Below is a small trained network, with its code and all its weights. Each question gives an input and a class and asks what happens when units are switched off, that is, made to give their printed mean instead of their output.

import numpy as np


def w(rows, s, z=0):
    codes = np.array(rows[::2]) - 128.0
    scale = np.full(codes.shape[1], s)
    scale[-1] = z or s
    return codes * scale


def f(y):
    return y / 2 * (1 + np.tanh(0.7978845608 * (y + 0.044715 * y**3)))


def log_softmax(a):
    a = a - a.max(-1, keepdims=True)
    return a - np.log(np.exp(a).sum(-1, keepdims=True))


def net(x, mask):
    res = np.array(x, float).reshape(1, 4) / 4 @ E
    y = f(res @ A[0][:, :-1].T + A[0][:, -1])
    res = res + np.where(mask, y, B[0][:, -1]) @ B[0][:, :-1]
    return log_softmax(res[-1] @ U[:, :-1].T + U[:, -1])


A, B = {}, {}
E = w([
[68,47,173,89,208,72,192,144],'x0',
[2,90,176,151,73,154,85,120],'x1',
[230,22,195,177,99,50,69,90],'x2',
[98,167,78,96,118,3,33,118],'x3',
],0.0092)
A[0] = w([
[74,115,154,136,114,134,121,141,87],'neuron 0',
[113,89,108,108,142,120,143,99,212],'neuron 1',
[151,85,145,153,134,97,95,116,81],'neuron 2',
[162,86,143,134,108,116,111,166,172],'neuron 3',
[116,78,148,105,184,104,150,116,154],'neuron 4',
[128,124,158,127,120,151,143,130,70],'neuron 5',
[53,104,161,138,58,173,82,103,109],'neuron 6',
[197,73,180,161,116,104,123,135,130],'neuron 7',
[74,164,95,141,183,152,168,156,152],'neuron 8',
[94,156,97,142,136,3,72,141,119],'neuron 9',
[193,176,117,164,50,197,86,133,111],'neuron 10',
[218,171,106,111,209,90,181,137,117],'neuron 11',
[50,96,168,167,114,125,120,165,118],'neuron 12',
[102,163,113,106,152,165,140,129,73],'neuron 13',
[165,145,121,157,167,130,149,148,86],'neuron 14',
[102,183,128,109,148,168,138,138,201],'neuron 15',
[152,67,149,136,98,132,94,109,155],'neuron 16',
[96,83,156,140,209,103,198,154,121],'neuron 17',
[157,122,162,154,115,183,141,156,134],'neuron 18',
[149,77,134,137,123,195,175,111,149],'neuron 19',
[131,152,151,150,144,110,146,133,255],'neuron 20',
[112,98,136,113,176,81,167,134,81],'neuron 21',
[83,171,93,121,147,120,138,121,78],'neuron 22',
[150,73,172,171,144,205,173,139,100],'neuron 23',
],0.014,0.0094)
B[0] = w([
[139,115,126,125,200,138,179,107,163],'neuron 0',
[125,130,88,158,64,130,62,157,185],'neuron 1',
[88,157,158,117,152,130,225,77,178],'neuron 2',
[78,116,124,153,88,153,126,145,183],'neuron 3',
[180,182,107,167,132,135,113,138,202],'neuron 4',
[125,143,172,102,198,113,175,89,132],'neuron 5',
[203,56,78,126,183,136,169,121,222],'neuron 6',
[41,139,136,159,71,134,187,140,213],'neuron 7',
[54,139,134,146,60,135,161,120,221],'neuron 8',
[148,135,200,26,93,115,71,121,253],'neuron 9',
[232,218,128,188,195,127,134,140,234],'neuron 10',
[169,2,79,110,182,147,170,100,218],'neuron 11',
[175,68,83,121,165,137,143,118,202],'neuron 12',
[104,154,204,129,169,103,233,95,169],'neuron 13',
[141,115,134,105,205,121,171,98,145],'neuron 14',
[67,114,122,162,31,129,113,164,221],'neuron 15',
[66,135,116,161,79,136,167,143,199],'neuron 16',
[207,202,134,172,174,129,138,135,219],'neuron 17',
[116,141,144,77,126,108,95,117,173],'neuron 18',
[126,107,162,69,100,100,62,115,195],'neuron 19',
[103,83,70,149,41,151,42,192,201],'neuron 20',
[187,213,170,148,223,127,184,101,176],'neuron 21',
[120,151,205,119,140,118,209,85,168],'neuron 22',
[132,136,185,26,107,104,105,108,204],'neuron 23',
],0.022,0.014)
U = w([
[61,134,169,173,71,129,191,129,116],'0',
[147,136,215,15,118,74,45,107,145],'1',
[212,234,132,199,152,122,103,156,166],'2',
[153,4,70,118,177,140,156,97,151],'3',
[92,108,62,184,72,133,1,225,255],'4',
[98,133,126,147,193,78,110,145,64],'5',
[72,80,128,102,192,101,68,119,65],'6',
[80,165,124,140,202,117,64,131,82],'7',
],0.012,0.005)

Each question gives the input, the list of numbers given to net, and the class t.
The units are the neurons (one row each of A and B). Each row of codes is followed by its name. A weight is (code - 128) times the scale printed after its matrix; where a second scale follows, it is the last column's (A, B and U).
mask holds one flag per neuron, in row order. A switched-off neuron (its flag False) gives its mean, the last column of its row in B, instead of its output. The means were averaged over made-up inputs and are rounded, as every weight is.
A unit's drop is (log p(t) with every unit on - log p(t) with that unit switched off) / (log p(t) with every unit on - log p(t) with every unit switched off).
The circuit of an input: a set's keep is (log p(t) with only the set's units on - log p(t) with every unit switched off) / (log p(t) with every unit on - log p(t) with every unit switched off). Starting from the 12 units with the biggest drops (on a tie, the unit counted first), units are removed one at a time, each time the one whose removal leaves the highest keep (on an exact tie, the one counted first), for as long as the keep stays at least 0.8.
circuit, biggest first: the units of the circuit, biggest drop first
most important unit: the unit with the biggest drop
top k neurons: the k neurons with the biggest drops, biggest first
drop of u: that unit's drop, to one decimal
input [-2,6,-5,7], class 1: circuit, biggest first => (neuron 9)
input [-3,7,3,-6], class 3: top 3 neurons => (neuron 6; neuron 9; neuron 12)
input [-2,0,7,-8], class 1: top 2 neurons => (neuron 23; neuron 19)
input [1,-8,-1,-7], class 3: top 2 neurons => (neuron 11; neuron 9)
input [1,-3,-6,7], class 1: top 2 neurons => (neuron 9; neuron 7)
input [0,-8,-7,-2], class 3: top 4 neurons => (neuron 11; neuron 7; neuron 14; neuron 16)
input [2,-2,8,8], class 0: top 2 neurons => (neuron 7; neuron 16)
input [5,-6,-7,-8], class 1: top 3 neurons => (neuron 23; neuron 19; neuron 7)
input [6,-2,-2,-5], class 2: top 3 neurons => (neuron 17; neuron 9; neuron 4)
input [-5,2,3,6], class 1: top 2 neurons => (neuron 9; neuron 17)
input [-1,-4,7,-7], class 0: top 2 neurons => (neuron 7; neuron 9)
input [8,-6,-3,5], class 2: top 2 neurons => (neuron 17; neuron 21)
input [-6,7,-6,4], class 3: top 3 neurons => (neuron 6; neuron 7; neuron 17)
input [1,3,-2,-2], class 4: most important unit => neuron 11
input [-5,-7,2,-7], class 1: top 4 neurons => (neuron 23; neuron 19; neuron 18; neuron 6)
input [4,1,5,-7], class 1: top 2 neurons => (neuron 23; neuron 19)
input [-3,-7,7,7], class 0: top 2 neurons => (neuron 7; neuron 2)
input [-6,-7,8,7], class 0: drop of neuron 16 => 0.1
input [7,1,4,-4], class 2: drop of neuron 17 => 0.7
input [-2,-5,5,-4], class 0: drop of neuron 9 => 1.0
input [-7,8,-2,-2], class 3: circuit, biggest first => (neuron 6)
input [3,4,-2,-1], class 3: drop of neuron 6 => 0.3
